In the rows, zero is written as 128.
Each row has a class, written after it.
[135 110 143 141 109 142 126 135  97 122  87  91  90 118  58 153 131 126
 129 129 177 147 191 102 146 143  85 100  93 133 108 125 163 128 147 174
 160 114  93 104 134 122 119 130 161  84] : <2>
[141 150  71  88 138  95 166 139 135 182 120 125 128 135 140 101 148  96
 128 125 160 113 108 168  90 162 156 122 177 136 175 106 112 123 150 136
 117 124 215 163 115 113 182 154 123 150] : <130>
[129 159 103  68  90 110  89 144  95  83 112  99 134 152 112 112 150 182
 145  79 105 142 162 132 108 143 153 126 206 143 130 130 130 160 149 123
 116 132  56 172 161 165  79 159  35 105] : <51>
[101 139  93 171 107  73 109 179 168 115 119  94 169 164 143 164 147 120
  86  80 127  78 127 100  80 120 140 112 170 198 143  96 116 174 130  55
 210 145 135 176 166 119  83 156  84 140] : <51>
[ 95 102 159 100 124 133 126 208 126 125  85 100 137 132 105  97 134 138
 146 148 146 138 101 154 113 102 118 127 112 133 188 145 132 106  86 126
 120 126  86 152 148 124 132 115  71  66] : <44>
[145 139 134 166 156  87 108 176  97 154 121 169 154 183 173  94 135 155
 116 150 115 139 142 118 120 161 135 136 154 167 113 160 117  84  91  83
 127 138 166 146 119  51 136 150 122 146] : <2>
[141 148 123 140 170 111 119 135  72 148 144 143  96 157 128 136 133 135
 135 163 126 159 145 125 129 125 128 158 132 114 125 165  95 141 138 144
 111 146 120 126 120 128 134 161  96 142] : <62>
[125  98 167 125 143 112 121 133 184 120 123 128  99 132 130 132 125 118
 119 150 121  99 116 124 144 133 124 155 163 111 141  90 125 130 119 147
 113 149 112 180 140  70 114 106  98 112] : <44>
[169 118  72 127 121  84  84 156 141 135 127 119 186 169 138 138 114 154
 100 110 145  98 157 147 154 152 129 165 149 164 101 116 142 171 162 118
 191 136 121 131 103 168 122 147  99 136] : <130>
[138 130  97 132 111 118 148 140 170 144  88 115 141 155 135 147 101 101
 112 132 131 142 135 123 108 151  94 123 121 136 133  95 164 144 152 171
 161 122 196 138 112 121 135 143 172 135] : <70>
[152 138 114  82 109  91 107  92 110 113 151 109 164  93 137 112 143 141
 148 133 130 152 130 149 142 154 159 169  98 157 121 114 151 126 182 141
 155 127 122 146 129 160 108 102 161 134] : <93>
[120 142 162 118 120 136 107 156  99  88 109  71 180 117 121 164 147 146
 130 145 130 120 110  89 121 111 106 118 123 164 143 122 113  80 145 146
 114 117 101 106 126 111  93 135  69  83] : <170>
[118 106 110 179 131 128 126 203 156 150 109 122 136 140 167 150 120 144
 124 133 145 112 128 128 117 132 131 128 123 137 114 105 166  96 158 185
 157 133 153 109 156 103 120 113 128 128] : <70>
[143 106 160 127 131 103  98 101 127  94 140 138 107  95 128 112 163 112
 122 172 108 126 135  86 128 112 152 143 131 120 163  96  88 141 119 112
 178 143 104 148 103 129  94 130 180 132] : <170>
[168 125 114  72 135 128 120  89 173  88 124 135 138 100 176 125 136 173
 168 140  85 152 140 114 120 123  68 115 182 162 123 102 144 126 134  75
 115 155 106 134 102 125 140 119  90 117] : <61>
[126 137 117 127 201  94 136 192  97 138 147 125 119 154  99 104 172 131
 125 129  99 156 126  97 120 130 140  81 116 141 160 118 120 133 119  59
 154 188 134 158 121 156 137 108 199 108] : <62>
[168 110 123  97 131 137 143 121  95  89 167 148 129 124  92 107 161 151
 183 146 150 148 171 105 192 130  77  91 141 108 126 113 136 140 180 112
 138 140  88 135  52 141 145 100 116 120] : <2>
[113 144 126  79 128 133 138 189 136 123  87 106 124 133 157 123 121 128
 149 114 130  98  98 149 105 126 151  98 156 129 127  63 131 150 162 113
 175 129 144 137 142 113 160 108 117 102] : <70>
[163 163 122 119 175 151 158 169 131 128 125 126 149 151 133 154 126 153
 157 110 125 105 112  99 112 110  78 134 163 135 118 176 138  95 126  53
 105 146  99 113  90 151 129 135  80 128] : <61>
[ 93 121 114 144 126 140 124 137 161 128 171 149 135 169 129 160 131 123
 132 124 134  95 144 101 156 123 152 131 108 127 107 119 141 152 152 134
 154 140 115 147 107 114 106 117 130 154] : <51>
[155 150 137 128 105 122  95 169 107  92 120 109 129 107 108 115 119 155
 124 110 166 140 132 156 131 120 135 186 176 127 126 134 113 111 122 142
 113 116  74 132 165 155 127 145  78  96] : <44>
[151 115 144 134 121  96 120 124 111 152 101 154  86 121 126  94 113 133
 160 174 136 138  85 117 115 117 145 168 103  95 181 124 160 130 112 154
 122 137 117 173 136 129 158 124 160 125] : <62>
[156 124 149 151 134  54 151 168  56 111  66 143  86 117 131 113 138 139
 104 119  36 207 108 131  68  92 186 115 133 141 186 126  96 114 126  89
 111 180 117 156 160 147 162 180 141 139] : <190>
[120 130 141 147 148 184 137 128 147 107 121 121 123 112  97 170 129 113
 105 143 143 115 160 123 129 171 131 138  43 111  85 174 139  78 170 140
 128 110  77  86 101 143  68  83 160 102] : <170>
[ 83 150 155 150 131 176  81  76 139 108 128 135 128  80 153 122 129 143
 115 114 150 101 111 114 119  99 109 160 132  82 139 106 144 169 138 147
  89 114 105 154 153  94 119 122 131 124] : <51>
[134 132 175 148  99 136 124 133 155 105  88  83 169 123  64  93  82 122
 104  91 159 144 122  77 173 193 149  60 189 116 122  85 145 124 115 136
 114  93 172 160 142  94 111 153 149  91] : <190>
[134 130 153 111 159 204 125 143 123 132 201 125 116 126 143 122 114 117
 135 156 112 152  79 118 169 135 153 118 100 117 114 113 133 113 133 109
  89 132 128 103 142  79 144  59 135 126] : <93>
[157 129 101 141 165 108 168 102 109 140 128 122 110 125 101 160 145 106
 115 101  97 162 147  57 151  95 113 104 147 158 125 119 122 142 162 160
  88 163 194 144  97 127 143 196 101 172] : <130>
[109 120 170 116 112 139 132 162 145 108 114  89 126 102 125 160 144  92
 141 146 164 122 121  88 123  94 138 125  95 104 166  78 105 115 147 147
 157 121 105 130 102 128 125 105 163 119] : <70>
[142 121 117  67  79 150  79  89 122 107  91 114 155 101 113 153 115 137
 147  78 143 131 141 109 127 110 136 140 150 121 137 153 103 166 160 111
 118 114 113 196 144 141 119 136  95 134] : <93>
[ 94 142 183 165 162 153 157 100 109 111 101 104 105 124 138 189 110 110
 154  93 147 111 127 108 120 136  91 106 210 135 110  71 124 142  86 128
 136 153 149 100 144 153 201 154 161  89] : <2>
[ 92 165 155  72 139 159  92 140 105 102 136 129 117  85 130 125 163 123
 119 137 118 135 137 134 148  70 135 169 121 116  93 101  98 132 157 141
 117 128  82  93 100 139 140 139 157 121] : <61>
[134 118 146 139 139 153  84  31 152 127 108 147 131 106 149 171 130 151
 115 167 138 113 154  77 114 119 135 131  75 123 137 129 134 132 179 131
 134 117 157 141 116  84 134 141 199 158] : <170>
[139 142 164 126  80 106 151  82  91 119  63 129 142 110 143 114 109 135
 105 119 133 111 115 146 103 106 112 212 178 154 177 141 131 149 148 150
 130 110 143 137 156 103 145 150  81 131] : <190>
[134  88 152 160 223 154 138 143  93 133 166  93  53 128  74 128 153 116
 122 164 126 126 182  82 134 104 156  96  73 113 146  97 104  95 124 125
 124 170 118 156 104 148 151 136 180 118] : <170>
[119  94 128 168 149 129 119 155 146 138 114 141 136 142 132  94 150 160
 137 144 169  95 172 140 115 113  80 163 175 141 111 166 167 117 138  99
 178 126  64 112 113 155 120 115 108 111] : <51>
[131  91 120 112 132 125 144 113 136  93 102 141 135 159 164 156 145 135
 126  73  99 118 147 109  78 147 148 105 200 163 134 128 100 148 132  95
 126 163 118 211 114 137 128 155  45 144] : <130>
[145 107 153  88 150 117 128  88 126 109 130 156 118 162 103  92 130 155
 150 170  87 125 131  93 150 130 117  93 154  82 123 127 138 133 126 142
 124 133 128 133  76 106 119 118 158 126] : <44>
[138 115 164 108 130 131  98 126 118 155 111  88 118 134 122 136 106 120
 111 147 133 116 131 150 148 155 164 121  69 118  67 188 151 130 181 159
 165 107  51 120 135 135 104  82 161 111] : <70>
[143 128 113 128 152  68 115 144 109 151 133 144 152 166 171  94 112 145
 120 153  96 138 112 105 150 132 100 130 149 153 146  91 134 149 113 131
 140 139 188 115 118 134 145 108 107 147] : <62>
[109 105 106 164  85 112 128 127 145 148 109  97 143 105 127 164 131 107
 116 166 146 122 132 150  83 132 100 119 101 129 173 114 117 103 177 177
 150 107 144 121 135 130 165 120 159 106] : <70>
[149 168 135 141 119  91 131  94  96 134 144 116 155 106 102  96 112 125
 111 136 105 119  70 122 172 119 138 144 136 115 158 145 128 167 137 113
 127 123 139 108 132 130 128 120 141 131] : <190>
[116 131 125 145  83 151 143 138  90 119 140 138 129 126  83 136 131 123
 123 136 121 168 130 130 137 131 110 202 141 151 134 156 135 103 172 183
  87 117 119 133 160 112 108 141  79 110] : <93>
[139 108 181 130 168  89 152  74  95 128 155 117 126 192 128 126 111 135
 144 155 100 168  86 104 124 143 146 126 123 151 138 160 158 127 110 128
 114 166 105 169 116 186 160 126 169 133] : <62>
[ 98 159 103 116 105 115 142 179 128 120  82 100 133 150  75 171 149 118
 129 137 136 126 114 159  78 129 131 133 103  99 172 122 146 148 151 169
 161 131 114 110 127 168  98 179 137 101] : <44>
[162 175 131 157 143 150 116  87 111 104 135 132 124 123 112 130 115 147
 136 139  99 122 173  82 176 147 107 154 106 117 116 114 142 174 115  88
 121 134 137 118  91 110  98 172  84 133] : <2>
[118 162 136 124 115 119 111 132 110 115 133 138 134 125 119 151 145 115
  76 130 104 132 131  93 142 148 156 150  96 160 127  97 120 109 191 117
 123 108 117 118 123 165 134  96 153 140] : <170>
[201 109 139 160 120 122 120 157 112 140 100 183  99 139 138  71 118 151
  82 119  70 147 162  64 108  81 100 181 162 129 176 148 142  80  83  85
 108 135 135 110 140  95 117 100 172 154] : <51>
[ 90 125 141 128 129 104  89 139  98 119 133 119 105 124 109 143 131 123
 124 150 138 160 153  97 134 109 104 132  75 110 127 106 121 119 100 197
 135 131  96 112 135 105 106 102 217  97] : <51>
[106 144  87 108 120 110 114 217 128 119 124 112 162 167 106 135 102 114
 132  84 121 145  92 154 133 142 119 171 182 153 119 110 115 131 100 109
 104 151 127 187 155 166 142 128  77  90] : <93>
[164 114 126 171 132  73 131 167  93 133 119 136 124 123 143 132 128 160
 112 126 100 185 172  90 141 139 127 113 105 166 138 133 128  74 140 164
 103 125 142 119 146 140 107 137  52 154] : <44>
[152  98 137 166 159 128 143 115 130 129  77 122 105 132 165 150 143 126
 102 113 120 110 166  66  93 120  95  64 203 114 124  91 132 125 130 139
 145 130 159  86 100 139 146 130 119 179] : <190>
[127 154 168 132 132 187  89 193 105 133 131 128 153 104 139 119 161 123
 105  97 202  85  93  91 127 103 128 165 215 135 174 106 110 108 136 127
 124 114 135 159 161  90 148 110 140 115] : <170>
[153  99 165  88 116 114 135  92  88  95 143  66 153 145  71 159 134 120
 161 109  97 134 117  86 158 116 136  32 147 151 132 118 104 124 145 151
  99 173 144 223 107  51 150 171 133  92] : <2>
[126 142 158 152 103 115 114 124  77 110 132 145 155 126 123 114 111 130
 132  99  74 124 131  68 146 123 140 122 120 147 153  99 115 145 117 112
 126 131 138 205 112 101 127 159  90 123] : <51>
[120 124 127 126 136 178 151 117 109  88 135 120 138 144  94 135 127 123
 150 142 128 157 161 131  98 157 101 128 144 105 122 115 110 112 148 123
 108 126 131 144  85 145 132 160 106 107] : <93>
[166 148 128 138 128 169 140 109 125 117 181  95 171 119 140 214 120 134
 145  85 113  98  85 110 155 124 150 122 177 166 150 165 108 129 175 103
 101 158 117 134 156 160 133 130  59 130] : <170>
[127 107 128 134 134 173 129 136 124 131 136 159  77 148 133 117 126 120
 140 169 108 152 136 110 131 133 120 110 139 108 131 123 128 150 111 140
 125 134 117 112 117 119 144 115  96 126] : <62>
[132 145 101 129 112 152  97 106 110  93 102 121 181 120  79 112 129 137
  98  97  83  86 134  92 111  82 134  64 185 107 129 136  67 153  90  59
 167 135 191 101 106  85 149 161 226 107] : <190>
[149 122 195 125 204 165 155 133 120 139 141 135  87 138 175 141 112 144
 144 134 113 118 111 129 181 127 118 135 131 119 109 138 147 134 141  84
  84 161  88 101 137  91 142  74  59 131] : <2>
[105 110  79 105 128  63 122  98 159  99 121 142 171 151 118 163 164 140
 153 125 116  94  87 161  67 128 146 143 182 101 137 194  82 116 115 119
 134 180  99 160 109 144 100 143 198 104] : <130>
[107 125  91 202 136  72 101 241 165  99 137 123 125 154 136 118 160 137
 118 151 238  72 146 142  28 167  94 167 177  88 115 111  90   4  84 105
 138 103  44 138 121 129  99  66 139  99] : <51>
[168 129 142 144 108 142  73 206 134 158 142 129 168 161 143 185  84 137
 149  78 146 138  97  76 200 141  96 102 188 142 142 111 161 169 140 118
 129 144  81 186 145 125 158 116  68 120] : <51>
[122 132 141  85 106  92  71 107 115  96 143 129 120 109  81  95 172 159
 126 162  96 213 123 103 133 136 121 115 138 133 128 154 132 122 145 148
  97 137  49 167 142 119  85 143 193  94] : <61>
[161 116  65 109  96 160 163 177 245 136 113 164 168 139 169 232 159 104
 179 111  71 117 150  99 107 138 117  77 142 149 166  85 166 112 176 106
 160 197 174 158  59  63 131 142 148 147] : <51>
[131  80 143 111 126 124  81  78 166 108  91 143 117  85 189 107 156 148
 155 108 173 119 154  99  66 111  99 112 196 102 159 122 118 110 104 139
 108 133 106 226 130  80 129 109 143 142] : <51>
[120 143 179 142  99 139 131  99 128 126 101  76 195 130 110 145  81 118
  80 104 120 151 112 125 159 153 139 110 151 155 145 134 123 149 139 131
 114 104 164 101 152 124 137 157 125 110] : <190>
[102  98 152 156 128 141 164 119 129 129 108 117  87 101 122 138 127 103
 116 167 135 116 151 143 107  83  93 178 131 111 142 108 105  91 155 183
 127 124 135  82 128 127 168 111 164 104] : <70>
[163 131 107 124 131 102  99  94 107 128 119 170 133  99 132  85 129 176
 134 153 102 145 181 132 162 114  96 191 109 127 134 187 124 132 131 132
 108 119 114 125 112 136 106 128  65 139] : <44>
[ 89 133 159  82 215 186 158 163 123 124 123  96  67 116 153  72 181  87
 121 113 154 123 112 138  58 100  98  95 206 139  96 138 114 112  67 122
 108 147 117 170 125  79 132 136 116 114] : <61>
[ 31 116 107 160 137 114 139 242 131 118  66 121 111 159  83 138 141 107
 111 113  78 111 121 144 135 116 127 112 155 113 108  93 129 153 106 160
 132 159  92 120 123 171 121 149  54  82] : <190>
[166 144 162  99 146 137 139 160  99 103 122 135 143 128 137 138 129 158
 163 149 100 136 125 126 138 121 119 142 118 121 126 159 122  84 121 131
 117 145  98  97 103  92 101 117  93 102] : <44>
[147 123 141 147 160 120 134 190 107 131 132  99  90 145  73 106 135 142
 148 137 135 123 104  97 134 121 139 100 153 126 117 116 163  80  91 161
 117 146 111 149 144 115 140 137 137  91] : <44>
[157 122 133 118 113 134 139 143  98 101 104 130  93 145 122 129 137 141
 137 137 102 139 171 140 122 103 128 177 138 141 140 126 129 136 122 114
 129 154  95 127 117 126 134 163  75 124] : <2>
[169 111 151 119 131 103 110 139 109 120 114 114 145 143 102  93 151 158
 104 153  75 155 139 108 139 139 120 114 175 118 165 165 124 109 131 104
  95 145  75 128 114 122 102 113 110 114] : <190>
[124 156 163 125 163 137 138 194  96 140 111  80 125 146 111 125 128 138
 127 102 148 145 133 129 105 141 117 151 188 171 123 108 150  90 103 164
 115 152 139 155 162 113 135 194 138  80] : <61>
[115 149 158 116 124  93 105 162 117 128  90 142 134 107 169 115 144 122
 119 161  86 141  87 134 109 123 127 124 141 148 121 104 126 103 103 146
 148 123 134  89 133  87 140 117 145 108] : <44>
[129 105 162 176 133 159 147 111 122 120  76 137 118 137 146 134 102 133
 106 134  88 117 115  67  98  83 105 129 161 160 168 111 128 119 119  93
  98 115 165 128 128 147 170 169  42 148] : <170>
[204 118  93 184 149 160 181  88 179 149 141 170  85  66 119 164 124 106
 179 199  82  85  78  82 120 105  89  81  67  67 119 186 147  69 127  96
 140 152 147  31  82  53 116  56 213 122] : <62>
[166 101 141 123  55 139 146 184 153 117  29 141 120 165 171 160  82 132
  89 140 141 125 137 132  61 116  41 156 182 159 119 108 147  92 179 124
 141  65  95  70 121 117 144 132   7 140] : <61>
[175 109 108 134 133 100 142 180 118 142  99 117 108 140 128 127 124 141
 133 141 116 162 181 110 123 143 102 126 106 171 116 125 156  85 163 137
 148 138 117 148 118 130 146 109 112 118] : <70>
[123 145 118 130 122 130 121 157 137 116 110 173 111 121 165 124 141 121
 157 118 112  79 163 125 100 136 150 140 167 128 101  90 117 127 109  72
 203 135 103 122  88 139 145 120 147 126] : <51>
[100 156 163 121  86 181 108 139  99 135 115 119 138 116 143 132 117 111
  85 135 144 113 117 127 153 141 140 143 106 127 161  86 141 178 146 165
 157  87 131  81 150  86 133  94 116 123] : <190>
[ 97 116 104 124 110 152 118 143  99 123 108 123  92 171 113 181 161 128
 137 135  98  92 158 128 109 131  89  86 189 107 113 114 121 152 148 146
 128 132  67  87 104 174 164 128  58 115] : <2>
